Here is a tiny trained network, its code and every weight. The questions are about switching its units off for an input and a target symbol, where a switched-off unit gives its printed mean instead of its output.

import numpy as np


def w(rows, s, z=0):
    codes = np.array(rows[::2]) - 128.0
    scale = np.full(codes.shape[1], s)
    scale[-1] = z or s
    return codes * scale


def f(y):
    return y / 2 * (1 + np.tanh(0.7978845608 * (y + 0.044715 * y**3)))


def softmax(a):
    e = np.exp(a - a.max(-1, keepdims=True))
    return e / e.sum(-1, keepdims=True)


def log_softmax(a):
    a = a - a.max(-1, keepdims=True)
    return a - np.log(np.exp(a).sum(-1, keepdims=True))


def net(x, mask):
    ids = ['βεζηθλμξστφψω'.index(c) for c in x.split()]
    T = len(ids)
    res = E[ids] + P[:T]
    u = 0
    for l in range(2):
        r = res
        for j in range(3):
            rows = slice(4 * j, 4 * j + 4)
            q, k, v = (r @ M[l][rows].T for M in (Q, K, V))
            z = softmax(np.where(np.tri(T) > 0, q @ k.T / 4**0.5, -1e9)) @ v
            o = O[l][rows]
            res = res + np.where(mask[u + j], z, o[:, -1]) @ o[:, :-1]
        u += 3
        y = f(res @ A[l][:, :-1].T + A[l][:, -1])
        res = res + np.where(mask[u : u + 4], y, B[l][:, -1]) @ B[l][:, :-1]
        u += 4
    return log_softmax(res[-1] @ U[:, :-1].T + U[:, -1])


Q, K, V, O, A, B = {}, {}, {}, {}, {}, {}
E = w([
[98,150,48,101,143],'β',
[116,180,49,87,87],'ε',
[75,183,223,51,172],'ζ',
[130,239,149,74,248],'η',
[148,134,177,8,100],'θ',
[66,161,44,66,86],'λ',
[95,143,73,139,175],'μ',
[132,154,74,144,172],'ξ',
[112,52,202,135,181],'σ',
[223,3,123,54,164],'τ',
[202,159,109,58,198],'φ',
[64,134,60,103,148],'ψ',
[111,121,249,91,121],'ω',
],0.017)
P = w([
[141,200,133,254,55],'0',
[68,123,66,148,125],'1',
[69,128,66,142,125],'2',
[72,123,71,140,126],'3',
[68,129,64,139,130],'4',
[65,122,67,132,127],'5',
[73,129,73,136,127],'6',
[61,124,69,128,130],'7',
[67,126,68,129,142],'8',
[60,118,69,121,140],'9',
],0.007)
Q[0] = w([
[101,149,151,53,148],'L0H0',
[251,186,251,131,160],'L0H0',
[205,22,119,103,118],'L0H0',
[180,172,42,96,132],'L0H0',
[119,60,105,118,225],'L0H1',
[210,221,30,150,170],'L0H1',
[198,65,151,175,139],'L0H1',
[40,104,134,232,194],'L0H1',
[151,139,144,125,131],'L0H2',
[138,168,150,148,120],'L0H2',
[159,171,175,143,113],'L0H2',
[116,132,114,137,120],'L0H2',
],0.031)
K[0] = w([
[133,149,164,67,104],'L0H0',
[66,101,99,11,222],'L0H0',
[113,34,57,117,112],'L0H0',
[211,167,92,118,127],'L0H0',
[106,63,121,111,196],'L0H1',
[216,175,3,163,159],'L0H1',
[194,121,191,165,116],'L0H1',
[69,82,146,228,184],'L0H1',
[123,132,128,113,152],'L0H2',
[120,116,121,113,158],'L0H2',
[85,111,128,78,182],'L0H2',
[147,122,127,144,116],'L0H2',
],0.033)
V[0] = w([
[89,59,218,91,180],'L0H0',
[255,145,186,146,206],'L0H0',
[89,77,141,242,237],'L0H0',
[38,87,107,190,159],'L0H0',
[111,193,158,118,37],'L0H1',
[153,175,156,157,140],'L0H1',
[119,106,102,106,120],'L0H1',
[138,215,162,130,75],'L0H1',
[97,92,113,97,165],'L0H2',
[92,87,113,95,166],'L0H2',
[141,143,129,144,122],'L0H2',
[45,29,93,28,215],'L0H2',
],0.0074)
O[0] = w([
[167,125,142,213,10,83],'L0H0',
[235,199,189,159,70,253],'L0H0',
[94,255,160,181,63,49],'L0H0',
[58,165,117,139,123,18],'L0H0',
[154,78,147,184,250,10],'L0H1',
[36,88,110,70,130,39],'L0H1',
[172,155,135,164,130,215],'L0H1',
[107,80,134,144,223,33],'L0H1',
[83,114,94,106,90,93],'L0H2',
[76,113,88,104,85,83],'L0H2',
[132,135,134,119,129,159],'L0H2',
[30,88,55,97,54,5],'L0H2',
],0.0069,0.0017)
A[0] = w([
[138,171,161,102,96,46],'L0N0',
[120,97,183,114,124,29],'L0N1',
[107,114,7,171,113,3],'L0N2',
[129,134,88,136,91,102],'L0N3',
],0.016,0.0038)
B[0] = w([
[122,84,77,145,156,189],'L0N0',
[117,122,247,129,149,159],'L0N1',
[101,40,143,221,179,253],'L0N2',
[160,128,120,153,186,169],'L0N3',
],0.011,0.0043)
Q[1] = w([
[95,219,134,69,181],'L1H0',
[166,96,97,239,174],'L1H0',
[213,129,110,94,145],'L1H0',
[123,154,128,102,144],'L1H0',
[215,32,74,101,154],'L1H1',
[94,80,150,133,172],'L1H1',
[140,124,185,255,122],'L1H1',
[143,91,184,78,29],'L1H1',
[116,207,213,47,95],'L1H2',
[187,87,141,107,88],'L1H2',
[136,106,118,175,149],'L1H2',
[83,180,123,50,173],'L1H2',
],0.033)
K[1] = w([
[80,196,63,66,181],'L1H0',
[154,145,58,253,110],'L1H0',
[201,108,97,111,169],'L1H0',
[110,152,108,97,154],'L1H0',
[232,52,125,101,196],'L1H1',
[78,85,179,125,175],'L1H1',
[134,126,220,234,85],'L1H1',
[121,28,109,72,30],'L1H1',
[43,156,94,86,39],'L1H2',
[154,108,142,115,65],'L1H2',
[160,110,153,173,152],'L1H2',
[92,163,126,23,176],'L1H2',
],0.033)
V[1] = w([
[130,110,111,169,114],'L1H0',
[129,129,138,121,132],'L1H0',
[127,111,129,175,119],'L1H0',
[132,103,114,186,110],'L1H0',
[160,2,81,113,140],'L1H1',
[180,25,153,190,52],'L1H1',
[143,146,135,134,180],'L1H1',
[49,170,132,163,106],'L1H1',
[135,130,154,125,143],'L1H2',
[116,128,120,131,120],'L1H2',
[110,117,83,127,98],'L1H2',
[119,125,109,132,118],'L1H2',
],0.0096)
O[1] = w([
[124,85,85,108,128,128],'L1H0',
[129,139,143,138,130,129],'L1H0',
[125,67,84,118,134,129],'L1H0',
[122,63,71,107,130,127],'L1H0',
[121,104,187,25,191,106],'L1H1',
[226,64,92,102,230,10],'L1H1',
[54,102,87,100,62,253],'L1H1',
[141,110,126,254,166,65],'L1H1',
[106,123,106,113,112,160],'L1H2',
[136,123,136,138,139,118],'L1H2',
[175,134,177,151,165,71],'L1H2',
[145,130,144,145,144,109],'L1H2',
],0.008,0.0054)
A[1] = w([
[87,185,42,137,164,88],'L1N0',
[128,118,125,79,146,1],'L1N1',
[143,90,102,148,10,80],'L1N2',
[127,53,158,158,145,32],'L1N3',
],0.014,0.0091)
B[1] = w([
[214,75,188,144,182,250],'L1N0',
[89,209,123,233,164,186],'L1N1',
[105,229,122,114,179,207],'L1N2',
[153,163,147,99,7,193],'L1N3',
],0.014,0.015)
U = w([
[104,71,134,74,179,243],'β',
[66,139,171,41,227,82],'ε',
[112,193,5,170,86,143],'ζ',
[79,212,61,117,155,3],'η',
[64,137,17,118,180,196],'θ',
[2,151,113,156,103,182],'λ',
[100,92,112,150,182,146],'μ',
[155,191,178,136,138,26],'ξ',
[165,126,86,127,129,106],'σ',
[128,116,59,96,135,233],'τ',
[134,212,100,7,108,154],'φ',
[145,117,203,84,74,82],'ψ',
[172,142,61,74,204,116],'ω',
],0.0071,0.0065)

Each question gives the input, a string of symbols that net reads in full, and the target symbol t.
The units are the heads (4 rows each of Q, K, V and O) and the neurons (one row each of A and B). Each row of codes is followed by its name. A weight is (code - 128) times the scale printed after its matrix; where a second scale follows, it is the last column's (O, A, B and U).
mask holds one flag per unit, layer by layer, with each layer's heads first. A switched-off unit (its flag False) gives its mean, the last column of its rows in O or B, instead of its output. The means were averaged over made-up inputs and are rounded, as every weight is.
A unit's drop is (log p(t) with every unit on - log p(t) with that unit switched off) / (log p(t) with every unit on - log p(t) with every unit switched off).
most important unit: the unit with the biggest drop
k most important neurons: the k neurons with the biggest drops, biggest first
top k neurons in layer l: the k neurons of layer l with the biggest drops, biggest first
which heads matter: for each layer, one digit per head in row order, 1 if its drop is at least 0.15 and else 0, layers parted by /
input ε φ τ, target ω: most important unit => L1H1
input ζ ξ η θ ψ φ θ ξ λ, target ζ: which heads matter => 111 / 110
input φ ξ τ ξ μ ξ λ, target φ: which heads matter => 100 / 010
input λ φ φ η ψ, target λ: which heads matter => 100 / 010
input λ λ τ ξ ξ, target λ: which heads matter => 100 / 010
input θ ζ ψ ξ φ β φ μ, target θ: 4 most important neurons => [L1N1; L1N0; L1N3; L0N1]
input η φ ξ ζ ξ, target η: top 2 neurons in layer 1 => [L1N2; L1N3]
input φ ε θ σ ψ ξ ξ θ λ φ, target φ: top 2 neurons in layer 0 => [L0N1; L0N2]
input ξ ξ ξ μ, target ξ: which heads matter => 101 / 010
input σ ξ φ ξ θ θ λ, target σ: 3 most important neurons => [L1N3; L0N2; L1N0]
input φ ζ φ ξ λ, target φ: 3 most important neurons => [L0N2; L1N0; L1N1]
input θ φ σ θ θ β, target θ: 2 most important neurons => [L1N1; L1N0]
input θ θ φ ω φ θ ζ λ φ ξ, target θ: 4 most important neurons => [L1N1; L1N0; L1N3; L0N1]
input μ θ ξ ξ ξ λ ψ, target μ: most important unit => L1N0
input ε ξ ξ ξ ξ, target ε: which heads matter => 101 / 010
input λ ω ξ λ, target λ: 4 most important neurons => [L0N2; L1N1; L1N3; L1N0]
input λ ξ β σ φ φ ξ, target λ: 2 most important neurons => [L0N2; L1N1]
input φ φ φ φ, target φ: which heads matter => 000 / 010
input φ ξ ξ ξ φ ξ β, target φ: which heads matter => 100 / 010
input ξ ξ ξ φ λ, target ξ: most important unit => L0H2
input β β σ ξ β ξ θ β ξ, target β: which heads matter => 100 / 000
input τ ξ β ζ ε, target τ: which heads matter => 101 / 110
input μ ξ η φ τ ω ζ φ φ θ, target ε: 3 most important neurons => [L0N2; L1N3; L1N1]
input ψ λ ξ ω ξ, target ψ: 2 most important neurons => [L1N3; L0N2]
input ξ η ξ ψ θ ζ β, target ξ: 2 most important neurons => [L1N0; L0N2]
input φ ζ ξ ε ζ ξ φ ω σ ω, target ψ: 4 most important neurons => [L1N3; L0N1; L1N2; L1N1]
input ω φ ψ θ θ η ξ, target ω: most important neuron => [L1N0]
